Below is a small trained network, with its code and all its weights. Each question gives an input and a target symbol and asks what happens when units are switched off, that is, made to give their printed mean instead of their output.

import numpy as np


def w(rows, s, z=0):
    codes = np.array(rows[::2]) - 128.0
    scale = np.full(codes.shape[1], s)
    scale[-1] = z or s
    return codes * scale


def f(y):
    return y / 2 * (1 + np.tanh(0.7978845608 * (y + 0.044715 * y**3)))


def softmax(a):
    e = np.exp(a - a.max(-1, keepdims=True))
    return e / e.sum(-1, keepdims=True)


def log_softmax(a):
    a = a - a.max(-1, keepdims=True)
    return a - np.log(np.exp(a).sum(-1, keepdims=True))


def net(x, mask):
    ids = ['αεζθλξφψω'.index(c) for c in x.split()]
    T = len(ids)
    res = E[ids] + P[:T]
    u = 0
    for l in range(2):
        r = res
        for j in range(2):
            rows = slice(4 * j, 4 * j + 4)
            q, k, v = (r @ M[l][rows].T for M in (Q, K, V))
            z = softmax(np.where(np.tri(T) > 0, q @ k.T / 4**0.5, -1e9)) @ v
            o = O[l][rows]
            res = res + np.where(mask[u + j], z, o[:, -1]) @ o[:, :-1]
        u += 2
        y = f(res @ A[l][:, :-1].T + A[l][:, -1])
        res = res + np.where(mask[u : u + 12], y, B[l][:, -1]) @ B[l][:, :-1]
        u += 12
    return log_softmax(res[-1] @ U[:, :-1].T + U[:, -1])


Q, K, V, O, A, B = {}, {}, {}, {}, {}, {}
E = w([
[122,190,121,47,114,141],'α',
[54,145,80,162,171,155],'ε',
[108,116,154,196,108,216],'ζ',
[151,93,136,28,196,78],'θ',
[94,70,142,94,35,82],'λ',
[158,152,194,134,83,95],'ξ',
[140,92,116,251,121,116],'φ',
[143,211,142,160,164,117],'ψ',
[202,104,155,135,155,196],'ω',
],0.019)
P = w([
[218,102,84,138,102,134],'0',
[182,95,155,166,166,170],'1',
[164,102,147,171,149,141],'2',
[151,120,143,152,139,129],'3',
[128,142,171,130,137,135],'4',
[114,141,181,131,131,124],'5',
[105,147,185,130,132,118],'6',
[92,157,187,121,121,109],'7',
[82,171,204,115,119,107],'8',
[68,180,194,110,108,91],'9',
[60,144,242,142,119,76],'10',
[66,154,255,143,120,80],'11',
[88,148,219,130,120,103],'12',
],0.0076)
Q[0] = w([
[190,51,30,113,132,117],'0.h0',
[131,180,114,111,185,62],'0.h0',
[148,93,172,149,95,122],'0.h0',
[110,106,123,158,196,147],'0.h0',
[142,41,116,168,174,104],'0.h1',
[90,198,161,10,80,78],'0.h1',
[148,60,132,132,202,45],'0.h1',
[146,187,119,181,118,130],'0.h1',
],0.013)
K[0] = w([
[244,93,51,78,90,129],'0.h0',
[154,132,142,107,202,89],'0.h0',
[142,144,143,82,99,123],'0.h0',
[107,148,63,103,116,179],'0.h0',
[176,80,104,88,120,211],'0.h1',
[39,166,199,84,154,10],'0.h1',
[167,76,99,87,129,154],'0.h1',
[141,210,122,133,123,167],'0.h1',
],0.012)
V[0] = w([
[165,137,85,43,131,238],'0.h0',
[156,106,163,138,232,66],'0.h0',
[156,2,80,215,97,77],'0.h0',
[55,163,128,78,86,66],'0.h0',
[70,101,78,72,125,176],'0.h1',
[107,34,107,76,158,143],'0.h1',
[79,54,131,84,188,141],'0.h1',
[148,162,59,171,201,186],'0.h1',
],0.0071)
O[0] = w([
[141,236,167,254,72,161,6],'0.h0',
[190,102,197,155,117,54,95],'0.h0',
[48,128,195,76,127,88,136],'0.h0',
[73,197,97,126,160,168,106],'0.h0',
[118,152,94,28,108,160,19],'0.h1',
[140,109,29,87,76,148,77],'0.h1',
[204,134,87,66,149,148,89],'0.h1',
[84,128,174,91,208,162,40],'0.h1',
],0.0074,0.0022)
A[0] = w([
[93,118,190,214,104,182,105],'0.n0',
[193,182,136,2,186,120,101],'0.n1',
[216,176,75,174,47,160,2],'0.n2',
[151,230,59,93,77,140,54],'0.n3',
[79,142,114,170,171,166,132],'0.n4',
[167,76,144,101,228,202,147],'0.n5',
[133,44,197,110,88,131,130],'0.n6',
[96,95,194,152,135,140,112],'0.n7',
[64,164,182,39,145,41,27],'0.n8',
[44,125,39,177,124,65,164],'0.n9',
[167,129,215,145,159,59,188],'0.n10',
[75,205,153,148,211,108,123],'0.n11',
],0.008,0.0036)
B[0] = w([
[78,107,173,23,99,186,254],'0.n0',
[154,118,43,112,230,162,175],'0.n1',
[130,1,130,201,14,121,122],'0.n2',
[78,69,25,155,161,18,140],'0.n3',
[104,126,152,104,176,175,197],'0.n4',
[28,95,114,177,127,74,190],'0.n5',
[70,101,87,107,102,73,213],'0.n6',
[155,130,112,69,73,95,202],'0.n7',
[181,92,145,202,104,233,174],'0.n8',
[146,97,96,63,224,127,200],'0.n9',
[207,146,94,155,111,132,249],'0.n10',
[145,147,83,151,182,129,210],'0.n11',
],0.0073,0.0062)
Q[1] = w([
[126,45,137,170,221,106],'1.h0',
[93,52,13,79,2,177],'1.h0',
[10,127,92,90,143,211],'1.h0',
[121,198,112,11,26,186],'1.h0',
[219,182,134,119,208,161],'1.h1',
[176,122,79,80,63,23],'1.h1',
[104,218,88,77,38,201],'1.h1',
[203,133,246,145,89,139],'1.h1',
],0.0065)
K[1] = w([
[156,130,60,109,234,199],'1.h0',
[87,2,86,81,64,108],'1.h0',
[76,76,156,115,204,151],'1.h0',
[96,93,209,97,81,105],'1.h0',
[225,169,110,149,191,177],'1.h1',
[181,65,111,124,100,94],'1.h1',
[99,4,174,161,121,228],'1.h1',
[171,187,182,150,99,113],'1.h1',
],0.0077)
V[1] = w([
[80,218,133,162,188,192],'1.h0',
[28,137,109,210,171,146],'1.h0',
[208,213,100,211,121,145],'1.h0',
[109,219,84,107,93,37],'1.h0',
[157,32,131,30,184,244],'1.h1',
[128,39,75,125,177,57],'1.h1',
[78,97,64,254,38,102],'1.h1',
[11,108,153,134,38,131],'1.h1',
],0.0065)
O[1] = w([
[96,140,34,181,115,109,98],'1.h0',
[132,67,63,139,114,125,151],'1.h0',
[81,105,175,215,198,104,2],'1.h0',
[109,90,254,163,112,78,80],'1.h0',
[122,176,66,164,5,107,247],'1.h1',
[44,154,41,52,105,80,218],'1.h1',
[135,58,165,45,181,132,93],'1.h1',
[114,186,181,57,143,158,151],'1.h1',
],0.0063,0.0053)
A[1] = w([
[85,185,202,82,82,142,30],'1.n0',
[33,83,144,83,123,199,2],'1.n1',
[2,102,60,117,166,95,147],'1.n2',
[161,127,85,115,118,143,133],'1.n3',
[127,106,112,194,138,207,114],'1.n4',
[44,95,182,189,108,185,74],'1.n5',
[115,108,189,148,59,75,184],'1.n6',
[99,66,107,139,193,122,114],'1.n7',
[147,195,179,190,110,172,5],'1.n8',
[200,52,88,137,91,149,103],'1.n9',
[214,191,127,69,186,56,134],'1.n10',
[197,193,56,132,169,146,172],'1.n11',
],0.0088,0.0048)
B[1] = w([
[102,80,89,223,140,72,213],'1.n0',
[73,129,154,221,211,139,203],'1.n1',
[174,216,61,132,203,182,249],'1.n2',
[82,135,138,96,82,166,169],'1.n3',
[55,148,130,75,144,69,173],'1.n4',
[75,180,175,159,88,118,149],'1.n5',
[162,232,129,115,142,123,182],'1.n6',
[99,49,133,66,198,147,161],'1.n7',
[124,40,57,57,125,85,154],'1.n8',
[204,105,114,164,125,156,153],'1.n9',
[68,172,63,204,38,124,176],'1.n10',
[59,56,255,134,145,189,214],'1.n11',
],0.0062,0.013)
U = w([
[142,73,129,93,139,170,60],'α',
[132,201,117,116,160,179,81],'ε',
[60,137,161,165,63,199,13],'ζ',
[166,111,34,192,66,107,114],'θ',
[87,116,103,59,94,74,203],'λ',
[178,253,147,164,117,110,252],'ξ',
[182,110,144,104,103,207,190],'φ',
[102,105,110,199,141,81,31],'ψ',
[157,133,126,122,101,170,203],'ω',
],0.0077,0.0038)

Each question gives the input, a string of symbols that net reads in full, and the target symbol t.
The units are the heads (4 rows each of Q, K, V and O) and the neurons (one row each of A and B). Each row of codes is followed by its name. A weight is (code - 128) times the scale printed after its matrix; where a second scale follows, it is the last column's (O, A, B and U).
mask holds one flag per unit, layer by layer, with each layer's heads first. A switched-off unit (its flag False) gives its mean, the last column of its rows in O or B, instead of its output. The means were averaged over made-up inputs and are rounded, as every weight is.
A unit's drop is (log p(t) with every unit on - log p(t) with that unit switched off) / (log p(t) with every unit on - log p(t) with every unit switched off).
The circuit of an input: a set's keep is (log p(t) with only the set's units on - log p(t) with every unit switched off) / (log p(t) with every unit on - log p(t) with every unit switched off). Starting from the 12 units with the biggest drops (on a tie, the unit counted first), units are removed one at a time, each time the one whose removal leaves the highest keep (on an exact tie, the one counted first), for as long as the keep stays at least 0.8.
circuit, biggest first: the units of the circuit, biggest drop first
unit that matters most: the unit with the biggest drop
top k neurons: the k neurons with the biggest drops, biggest first
k most important neurons of layer l: the k neurons of layer l with the biggest drops, biggest first
which heads matter: for each layer, one digit per head in row order, 1 if its drop is at least 0.15 and else 0, layers parted by /
input φ θ φ ω, target λ: which heads matter => 10 / 01
input θ λ ε ζ λ λ α ξ, target ξ: top 2 neurons => (1.n6 1.n11)
input ζ α ψ φ ε λ λ α α φ, target ε: unit that matters most => 0.h1
input ξ φ α ω φ ψ φ ε λ ω ξ, target ξ: circuit, biggest first => (1.n6 0.h1)
input λ ω λ ζ ε ξ ζ α, target ξ: circuit, biggest first => (0.h1 1.h0 1.n11)
input ξ φ ξ ω, target α: circuit, biggest first => (1.h1 0.h1 0.n5 1.n7)
input ψ λ ε θ θ θ λ α φ ψ θ θ α, target θ: top 2 neurons => (0.n1 0.n0)
input ω ω ε ε α θ ζ φ α, target φ: top 2 neurons => (0.n8 1.n11)
input φ ξ λ λ ω ε φ ψ φ α, target ψ: top 3 neurons => (0.n0 0.n11 0.n10)
input α α φ φ, target ζ: which heads matter => 11 / 00
input λ λ ε ω, target ε: top 3 neurons => (0.n5 1.n2 1.n0)
input θ ω φ, target ξ: which heads matter => 11 / 10
input ψ α ζ θ, target θ: circuit, biggest first => (1.h1 0.h1)
input ξ ζ ω, target α: which heads matter => 01 / 01
input ζ θ λ ψ φ α, target ψ: 3 most important neurons of layer 0 => (0.n0 0.n10 0.n11)
input λ ξ ζ ξ α α ξ ω ε θ λ ξ θ, target θ: circuit, biggest first => (1.h1 0.n1)
input ξ ψ φ, target α: top 2 neurons => (1.n7 0.n0)
input ξ ε φ ζ ψ α θ φ ε φ θ α α, target θ: circuit, biggest first => (0.h1 1.h1 0.n1)
input θ ψ λ ψ ω ψ ω, target ψ: which heads matter => 10 / 11
input λ ξ φ ε ζ ε ω ε ω, target θ: top neuron => (0.n5)
input ψ λ ω, target ψ: circuit, biggest first => (1.h0 0.n5)
input θ ε ε, target ε: top 2 neurons => (1.n2 0.n5)
input α α α, target α: unit that matters most => 1.h1
input α ζ ε φ, target ζ: which heads matter => 10 / 00
input λ ω ε ζ α, target ζ: top 2 neurons => (1.n11 1.n3)
input ε ξ ψ ξ ε ε α α ξ θ α, target ξ: 2 most important neurons of layer 1 => (1.n0 1.n7)
input φ ξ ξ ξ ε φ, target α: top 2 neurons => (1.n7 0.n9)
input ω φ θ φ ξ ε ψ ε ε θ ε ω, target θ: top 2 neurons => (0.n11 0.n5)
